Each row has a class, written after it.
[  4  -8  34 -26 -62  -1 -22   6   8  12 -28  31 -13 -23   7 -22   8  19
  -2 -41 -13 -11 -22  -1   3  -4 -21   4   1  45  25  -1   3  -9  -2  42
  17  18  -6  18 -20]  vut
[ 26 -13 -25  37 -17   5  26  11 -18 -38  -8  36  -4  12 -46 -27   3  -2
 -10 -14  -4 -14  -7 -30 -13  -2  -7  23  42  -2 -14  -3 -38  33  19  58
  -6  -2  19  29 -31]  dopo
[-40  -2  35  -1  -1   0  11   1  38 -63  12 -27   3 -23  35  -2 -20  23
  -6  -2  -4  -8 -21 -29 -10 -24  35 -19  -2 -11 -29   7  29  -3  -6   5
 -22  29  22  12  -7]  kude
[ -2  21  57 -23  -5  16   9  -8  26   5   6 -23  15  10  29  -8 -22 -28
  11  11 -12  -3  -5   6 -49 -30   6  -8   3  16  44 -12  13  -8   2  16
 -10  15 -20  10 -14]  des
[  8  31  71  23 -36 -11   3 -25  21 -41 -18 -48   7 -18  28  -1 -41  -9
 -18   8  -4 -19   2 -13 -22 -26  12 -12  23  -2  29  25  18   8  -7 -19
  14  12 -10 -44   8]  rolil
[ -5  27 -59 -55   2  26   5  23 -50  51  40  73  -7 -29 -36   7  -7  34
  12  24 -22 -34 -10   1  22 -10  15 -14  40 -14 -33   7  -2   8  31  13
 -59   3 -11  33 -16]  des
[-11  19  63  21 -35  -9  20 -41  40 -98 -37 -42  27  23   2 -40 -12  -7
  22 -27 -35  31 -46  -5 -42 -40 -18  11  11  40  24 -20  17 -22  21   7
  55  19  -5 -15 -18]  dopo
[ 57 -16  49  69 -17 -25 -28 -22  -3 -41   2  14  16   1 -24 -29  29 -36
  -9 -29  13   8  -7 -65 -20  61 -26  21  -3  11  29   9 -17   9  27  26
  26 -13  28  31 -10]  vut
[  5  20 -49 -43  21  17   9  -5   2  53 -21 -42  13  18  12  21 -11  33
 -13   4  11  20 -27   8   9 -47 -12  19  15 -10  32   3   0 -22  16 -26
   6  14 -62 -25  37]  des
[-12 -10  -2   8 -16 -14 -10  12 -18  23 -29  44 -24  -7  -4   3   0 -27
 -18 -32 -30   4 -27  -2  18  -2   7   8  16  -5   8  -5 -18   8  -7   5
  12  20  -5  38 -44]  kude
[-25 -32 -41   2  49   8  -2  -9   5 -12  -5 -58 -20  41  35   3  14  -9
  12  23  54  25 -21 -15   5 -11 -12  -8 -60 -58  -9 -26  -4 -33 -21 -17
   8  -9   9 -26  10]  des
[ 15  14 -23   6 -55 -34  10  23 -33 -23   7   4 -35 -49  17 -11 -13  -7
  18  11  15 -11 -10  14 -10 -32  12 -90 -14 -18 -14   7 -46 -26  20   2
 -10 -14  10   2  -7]  nel
[ 16  22  14  20  -7 -12  10  -3 -30  17   6  -4   0  -9  -4  37  10  14
  -7  -1 -16  23 -41  -6  48   3  14   5  -2  -9 -21  10 -27   7  12  -6
  -9 -14  20 -10  10]  mam
[  5  12  -5  18  27  12  -8 -16  -8   2 -31   3   5   8 -12  27 -21   3
 -37   2  18  20 -45 -19   0   4   3  27  28 -17  16 -21 -18 -24 -14 -13
  19   0   6 -26  16]  kude
[-25 -32 -50 -36 -27   6  12 -28  16 -40 -17 -13 -10  16  28  -3 -11   7
  35   8 -44  38 -45  11 -23 -36 -30  -7  15  16  28 -51 -16 -43 -15   0
  37  13  40   6 -17]  nel
[  1 -10  21  -2  24 -21  -1  -7 -40  18 -12  -2  16  11  -3   5  35 -12
  29 -16  10  21  -6  -1   7  24   3  15  -9   2 -22 -14  -3  17 -14  11
 -31  -5   1  11   9]  Tuk
[ 17 -20 -48 -16 -18  22 -21  21 -40  63  -1   7 -47 -11 -31  -2  37   3
 -28  -8  24   5   0  58  28  73 -17 -11  32 -14  30  12 -10   1  -3 -42
  -5  -2 -11  25  24]  Zolud
[ -9   2  22   1 -21   4  15   2  14 -28  18  13 -14  -8  41 -13 -13  28
  10   1  20 -40  10 -17  20  17   9 -17  -9   0   0  20  19  -3 -17 -19
  11  -6  18   4 -19]  mam
[  2  14  49  22   9 -54   6   0  46 -32  12 -39  14   3  28  10 -16 -24
  20  50   9   5  22 -37 -30   2   2 -25 -26  31 -22   6  34   6 -12  -7
 -45   5  20  10   7]  sumam
[  9  11  28  10   6  -7   3 -22  31 -16  18  -8  19  -3  -2  14   7 -18
 -15  -1  -9  -5 -10   3 -11 -18   4 -16 -22  -1 -27   4  -9 -17  49  19
  31 -30   1 -17   8]  kude
[  1  24 -28 -20  25  15   8 -22 -34  44  12 -39  22   2 -32  -3   6  34
   2  20   3  35 -11  32  11 -49  22  25  24 -28  16  -9 -50  -6  60  12
  10  -6 -21 -51  51]  nel
[-24 -19   0 -29  29  31   3 -37 -19 -64  -5  10  15  15   1  -4  14  40
 -12   0 -11  38  10 -11 -19   0  18  27  25 -11   5 -18  26  18   7  11
  37  16  14  -3  -7]  Zolud
[  4  -9  76  36  48 -28 -17 -29 -18  -6  -9  19  11  31  -4   3  -3   0
   7 -24 -21  37  22 -21  -9  28  16  65 -67  11  15 -48  22   8 -27  38
  -6   3  46 -21   1]  Tuk
[ 20   5  44  34  -9  -9  16   8   4  21 -12 -18  17  20 -13   5   5  10
  -4 -29  -3  23   0   5   1   8  -3  49 -27  29  43   4   9  -7 -32   9
  13   0  -5  -9   2]  vut
[-29 -14 -16 -13   3 -28   4  11  46   2  35 -22  -3   7  39 -18   8 -26
  29  39 -12 -20  34   1 -25 -29 -23 -15 -32   5  10  -3  23   7  -1 -22
  15  21   9  21 -16]  vut
[-14   2 -99 -22 -23  18 -21  25 -22   7 -17  35 -44  17 -19 -34   7   6
   4   5  13 -25   4  35  50  24 -46 -11  -7 -13 -12 -16  -6 -12 -23 -20
 -19  -7  19  45 -22]  dopo
[ 26  31  82  25  -2  17  -7  24  22  -6  12  29  15 -29 -11 -10 -26 -17
 -22  -2  22 -17 -21  15 -10  -3  27 -27  -6 -14  17  26  11   0   6  10
  11  13 -21 -51  -4]  nel
[ 15  35  30  26  -2   9  14 -12 -28 -22 -11  17 -14 -24 -32  20 -36  -1
 -12  20 -14   1 -33  15   9   8  18  -1  48  12   3  -3  18  24 -28  -4
  -3  -2  22 -33   8]  vut
[  7 -15  -3 -32   4  26 -16  -7  27  29 -14  -2  18 -11  24  20  -8   6
 -16 -21   3  11  -5 -11 -19 -12   3  16   8  11  80  -4   3   5 -48  40
  16  31  10  29   7]  vut
[-12 -12  43 -14  18  -4   9  27   3 -13  18 -27 -16   3  27   2   2  12
  11  25 -19  33  -4 -12 -24 -40  20  20 -65  14 -15 -32  73   2   4  -1
  -5  16   0   6 -20]  dopo
[ 14  14 -21  30   4  -7  25   3  -1  17 -18 -20  34  15 -12   0  -1   2
   4 -22   2   1  21   4  -6 -15 -22   2 -26   4  38  -3 -29 -41 -18 -20
  30 -23   0  -7  13]  sidil
[ 17 -39  23  -9  31  18 -36  -6 -53  16 -11  52  -7  -1 -51  15  24  21
 -31 -18 -25  27 -41 -21  32  34  22  32  56  -4  34   0  22  28   5  31
  -1 -14  -5  12  -2]  des
[-26  -9 -22 -32 -14  10 -12 -15 -27  23   8  51 -32 -21  -4 -22 -22 -28
  17  10  -5 -20 -15  42 -17  19  17 -38  20 -26 -25 -20   1   5 -47 -27
 -14  23  23   7 -26]  des
[-24  -3 -28   5 -26 -39  10   0   9 -20  -8 -16  -4  -2 -18 -36  16  23
  16 -34 -36  16   5  -4  -6 -13  -6   2  -3  18   2  20 -38 -13  52  27
  41  15 -14  25 -16]  nel
[ 43  -3  35  36   6 -20 -14   8   9  65  14  12   8 -10 -33  -6  24 -23
 -12  -7  27   6  18  -3  12  10  18   6 -32  -8  11  10 -22  11  -2  37
 -14 -19  15 -12  36]  kude
[-26  -9 -15   4 -24  15  30  35  35 -39  14 -15 -11 -15  34  12 -19  54
  -5  -4 -15 -28  53   6  12 -35  -4 -30 -36   7  18  13   7 -47  15  13
  -5  12  21  17 -12]  sidil
[-25 -29 -26 -87   0  12 -27 -33 -18 -15  11  31 -46  -7  33  -5  16  -5
   1  39 -15  23 -20  13 -21 -13   8 -43  15 -17  20 -24   8   6  21  19
  21   4  23  17  -3]  Zolud
[ 15  -5  -3 -22  -5  18   6  16   8  73 -10   9   1  28 -26 -16  36   7
  -2 -26 -16   7 -13   1  28  17 -25  54 -29  24  14  -1  -1  11  -3  21
  14  -6  -9  17  -2]  dopo
[ 18   8   8  -9  11 -39  -3  20  -4  45  46  16 -10 -28  -9  -6   8   9
  -9  10   8 -21  41  48 -24  -7  40 -22  18   1   8   8   2  54  -6  11
 -42   4  -6  18  16]  Zolud
[ 15  42  18 -13  19  12  20  -4 -18  74 -34  23  38   9 -36  29   0  28
 -13 -33 -26  33 -33  -7  13 -25   2  58   6  19  37 -11 -24 -26   6   8
  33   2 -29 -36  21]  kude
[ 17  27  20  24   0   9 -10 -20 -24  50   2  13  39 -15 -58  14 -24  46
  -5   4  13 -11  12 -17  -1  -5  23  46  15  -4 -52  22 -24  23   0  45
 -19  -6  -1 -67  11]  sumam
[-21  -8  33  11  41 -19  18 -36 -14  12 -14 -12 -11   7  24  37 -11 -45
   9  31 -14  38 -15  -7  -2 -43  35  -2 -53   7 -50 -23  23 -14  24  12
  15 -13   5 -17 -11]  sidil
[  3   2  -8  25 -44 -36  24 -22   1  14 -28  14 -38 -29  15  23 -34 -55
   2  29   2  -3  -9  23  22 -31  36 -55   6  -4 -25  31   7  11  -6 -23
   5  11  -4 -33  11]  rolil
[-19   6 -28 -33 -31  51  17 -22 -18  25 -26   1  18   8  -3  -5 -36  26
  18   3 -32   7 -55 -17 -13 -16 -12  23  41  12  15 -12  -5 -20  16 -28
  12  18  -7 -21  -6]  sumam
[   6  -23  -11  -19   38   12   23   -5    4 -114   21  -23   14   -1
   11   19    4   50  -30   -5  -38   15   -9  -22  -22  -43   -2  -18
    6  -34    5    1    4   26   30   32   39   -5   32  -30   17]  vut
[-12 -25 -77  -3  22  16  14 -18 -17  -5  -2  19 -21  15 -13  30  30  18
 -12 -21 -30  54 -44  35  35  14  24  12  13 -15  14 -27 -17  25  -3  -1
  35  -4  26  31  -6]  Zolud
[ -9   0  11 -30 -13 -54  -1 -17  43  33 -13 -42  15 -10  53  -3  11 -62
 -11 -10   9 -10  -4   5  -7  10  16 -18   2  25 -24  30  27  39  -4 -22
 -25  33 -45  73  18]  Tuk
[ 39   3 -51 -17 -23 -15  -5  22 -61   5  15  36 -33 -31  -7  11  12  11
  14  22   4 -16  31  16  -7   3 -13 -39  50 -19  -1  10 -35  21  25 -15
 -21 -10  -6   6  -5]  rolil
[ 34  17  -1   5 -19   9 -18  -4 -12  -1   4 -41  11 -19   7  -1   5  42
  10 -20  30   8 -20 -46 -13  31 -17  15  -1  12  20  16 -15  -8  -7  20
 -28  -3  15  24  20]  vut
[  3  -8  12  73  25 -38 -17 -11 -44  10 -22  20 -18  32 -48 -10 -10 -58
 -13  -3 -34  29 -18   4  -5  26   5  31 -10  12 -10 -31 -25  -2  20  18
 -21 -23  29  26 -20]  sidil
[ 27  20  44  36 -33   2  13  28 -16  50  25  22   5 -29 -13  11 -12  30
  -3 -27 -20 -38  47 -11  16  10  16  10 -32  10  32  32 -22   4  39  38
 -24  -4   9 -11  12]  Tuk
[-11   5   2 -11  15  20  -4   9  22  12   0   0   7 -23  34  24 -29  23
  15 -24  -5  -5   7   0 -18   4  11 -11  -3   8  19  17  -9  -7 -15  16
  -7  35   9  12 -21]  nel
[-26 -13 -78 -12  -2   8   1  19  13  37 -26 -29 -18   6 -25   0  -5  -3
 -35   9   5  -2   1  36  12   4  -5  10  45  17   1  13  -7  -9  -3   6
 -27  14 -24  58  17]  sidil
[  8 -10 -14  -9  -6  10   7 -13 -69  15 -24  35 -13   2 -31  27   5  20
  -9   8  -1  14 -41  17  11 -17  -1  26  45   5 -23 -27 -34  -1   7  34
   4 -22   5 -31  -5]  vut
[-10  21 -19   1 -37   0  26  10  27 -14   0 -18 -36 -24   0  10 -41  15
 -20  22 -23 -25  16  10  -9 -15   0 -34   8  15  23  21   5 -30   2  -6
  25 -11  12  -9  14]  kude
[-43   3  31  24 -34 -28  10 -25  42 -17 -47 -37  15  41  24 -21 -11 -43
  13 -29 -11  14 -51  25 -12 -12  -9  25 -40  40   0 -43   9 -38 -22   1
  14  12  -7  13 -14]  Tuk
[ -2  -5  47 -14  21 -18  10  -4  57  -7  25 -18  24  -6  35  12  20 -27
 -23  -6  14 -20  -3  12  -1 -21  11 -23 -15 -23 -40  44  -2  42  16  16
   2  28 -16 -17   8]  vut
[  0 -18 -24 -20  20 -33  23 -11 -39 -44 -13  -9 -34   4  18  18 -15  10
 -21  24  -2   4 -28  -3  -1 -28  18 -35  39 -22   9  -6  -9  14 -25   1
  10 -31  19 -11  19]  mam
[ 32  -8   8  30  -5  -1  -7  19  12   6  -4 -25  -2   9   6  26   1 -19
 -25  -2  35   8  -4  17  -3   0  -4  -6 -17  -6  -6  20   4 -21   0   4
 -10 -25 -26  -3   4]  kude
[  0  15 -30   6  17   2  20 -11  31 -35  -5 -72  26  20   9  13   0  33
 -24  -2  10  20 -11  13   6 -32  -8  22 -12   4 -28  -4  10 -15  34 -10
  27  -8 -23 -14  33]  mam
[-12 -49 -35  -1  30  22 -17  -4   2  25   0  37  29  -8  10  24  29   5
  29 -10  19   6  47 -41  -4  28  11  24   2   5 -12   6   8  13  -4  23
 -13  29  16  51 -23]  rolil
[ 34  23  43  39  13 -10 -16  17   3  49  36   3  -1 -11 -17   4  -7  13
  14  11  39 -27   9 -10  16  15  10  13  -2 -29  10   6 -24  29 -13  18
 -50   2   8 -34  -1]  sumam
[ 10 -15 -43  12 -12   4 -11  13  24   3  21  21  12 -11 -19 -11  24   0
 -23  -8   4 -20  17  -5   3  11  -9   2  22 -10 -31  22 -21  13  48   4
  17   2 -11  32  -8]  kude
[-23  36   2 -23  -5  -8 -10   5  35  31   3 -22  24 -12   8 -10 -33  10
 -16  25  32 -38 -15   5 -19 -36  10 -11   2  19 -23  25  28 -37  12  -5
 -25   1 -50   5  14]  sidil
[ 12   3  75  20 -61 -11 -17  23  59  27  11   8  12 -34  -7 -40  26 -39
   8  -6  11 -47  -8  -9  30  26  -5 -28  52  20 -20  81 -20  46  34  32
 -38  32 -21  23 -13]  nel
[  4  -7 -14  11 -49  10   3   5  -6  16  -4 -30  11 -31 -19  -2  11  39
  24 -43  -9 -19   7 -14 -15  10 -30   8 -11  24  46 -15 -22 -50   7  29
  24  -9  11  17  12]  Tuk
[ 18  27 -14  43 -18 -43  13  -8  14   0   2   6  21 -14 -13 -22  16  -1
  11 -17  14 -20  64 -11   4  16  -5 -13  17  17  -8  28 -45   5  43 -10
   3   1  -2  30  12]  kude
[ 32   4  41 -26  -9   4 -15   1 -14  27   1   8  18 -25 -13  -2  36  41
   7 -28  16  23 -21 -10 -17  49  10  12  61  28  32   3 -24  10 -17   9
 -21   1   4  23  29]  kude
[-23 -11  30  -2  37 -14  23   7  20  -9 -10   6  -6   5  47  15 -30 -35
 -22  -3  29   7 -24 -17 -13   3  31  -7 -46 -17  14 -15  48 -29 -58 -37
  13  39   4  14  -9]  mam
[ -9 -16   6  20 -42   7  11  22  -4  26  -5 -39  12 -20  23   9  -2  41
  10 -28 -10 -15 -27 -26  25 -47  -4   0   7  -9 -10  41 -27  -7  38   9
 -13  20 -12 -16   0]  mam
[-41   2 -20 -60 -27  16 -20  16 -16 -22 -11  12 -18 -10  26   9   5  35
   9   7   0  -6   2  19  -1   7  -6 -11  37   5   3  10   6  -4  -6  19
 -16  25 -25  35 -28]  Tuk
[ 32  -9   8  -6   9  26 -12  12 -27 -54 -15   1   5 -23  -1  15   9  66
 -27  -8  28   9   2 -10  -7  13   2 -19   5   9  14  10  14  11 -13  20
  26 -35  12 -33  33]  vut
[ -3   7  16  29   7 -13  39 -18  14 -44   1  -4  -5   1   4  20  -5   7
 -30  -9   0  -8 -35 -18  -5 -16  27 -12 -24  -9 -18  -4 -10  -1  10  27
  44 -30  17 -24  -6]  Zolud
[-15 -50  -8   9   3 -34   6  -6 -13 -25 -10  10 -46   0 -11  -3   8   2
  -3  15  -2  17  13 -17  10  24   4 -10 -12  21  -2  -6  30 -38   6  11
   0 -13  28  31   5]  sidil
[ 21  19 -12  41 -15   7  -4 -23   7  36  -6 -10  19   0 -32  14  -6  17
  -5 -22   5   2  12 -11  14  22  -7  32   7  20 -17  33 -21 -19  52  17
  -5   4 -24   3   6]  des
[  6  13   8 -28  -8 -20   3 -15  30 -19  12  -2  -7 -11  26  19 -19 -20
 -13  37  11 -24 -11  19   8 -12   8 -36  17 -22 -19   4  21  15 -56 -18
 -33   6  22 -17  17]  rolil
[  5 -13 -49 -36  28  36  19 -15  21   5  12  -8  28  21  28  32  27  39
   1 -17 -17  -2 -22 -23  35 -30 -25  25  19 -42  25   4 -48  23  47  27
  22  13   1 -20  19]  Tuk
[ -9  -7  14  -3  30 -17 -10  -3  14  36  18  10  12  -4 -19   9   2   5
  12  28  -5  -2   9 -11   1  -3  25   7  13  22  12   8  25  21  29  13
  -6  -3 -15   3   7]  sumam
[ -8  17 -32  -2 -19  15  13 -21  20 -43   1   6  -6 -17 -22  -7 -34  34
 -35 -18 -32 -28 -12  12   4 -15   1 -10  29 -11  -5  14 -16   0  32  10
  26  17  21  -9   7]  dopo
[ 13 -16  33   4 -50  -8  11 -17  24  42  -7  16  14  -1  12  -9  14 -32
  23 -18 -15   1   1 -10  -8 -30  -1   8 -41  13 -17  -2 -26  15  11  37
  41   7  -7 -13 -38]  sumam
[  0 -21 -35 -26   7  10   2 -14   7 -29 -19 -24  15  -1  25   9  -4  42
 -21  -8  10   4  42 -27 -10   2   8 -16  37  -1  21  49 -19  27  -1  23
 -21  19  20  33  33]  dopo
[ 28  56  13  42 -40 -10  -4 -21   4  18 -10   6  -1 -13 -26   4 -39 -22
  12   2 -18  -7 -69  18   2 -38   7 -20  13  17  -6  29 -14  -1  44   5
  19 -23 -27 -40  -7]  dopo
[ 40  22  44  19  50 -33   5  -5  27   4  39  40  34  -5   1  20 -10   5
 -22  -1  38  -6   0 -21 -15 -17  36  15 -30 -19 -39  11   0  16  17  36
  -5   8  -8 -33  10]  mam
[ 17  -4 -30 -39   0  27  -4  11  -2  60   7   3  -4   2   7  11   0 -26
   2  34  29  -4  12  22  -2   1  -8   3  -1 -16 -21  10  23   4  -5 -18
 -41  19 -24  -4  17]  rolil
[ 22 -26  61  28 -16   6  29   8  28  -9 -18  17  -7   9   6  11  -8  12
 -11 -31 -17  -4   9 -19  17   9  17   0 -25  14  93  24  14  -3 -36  28
  31 -13  27 -33  13]  rolil
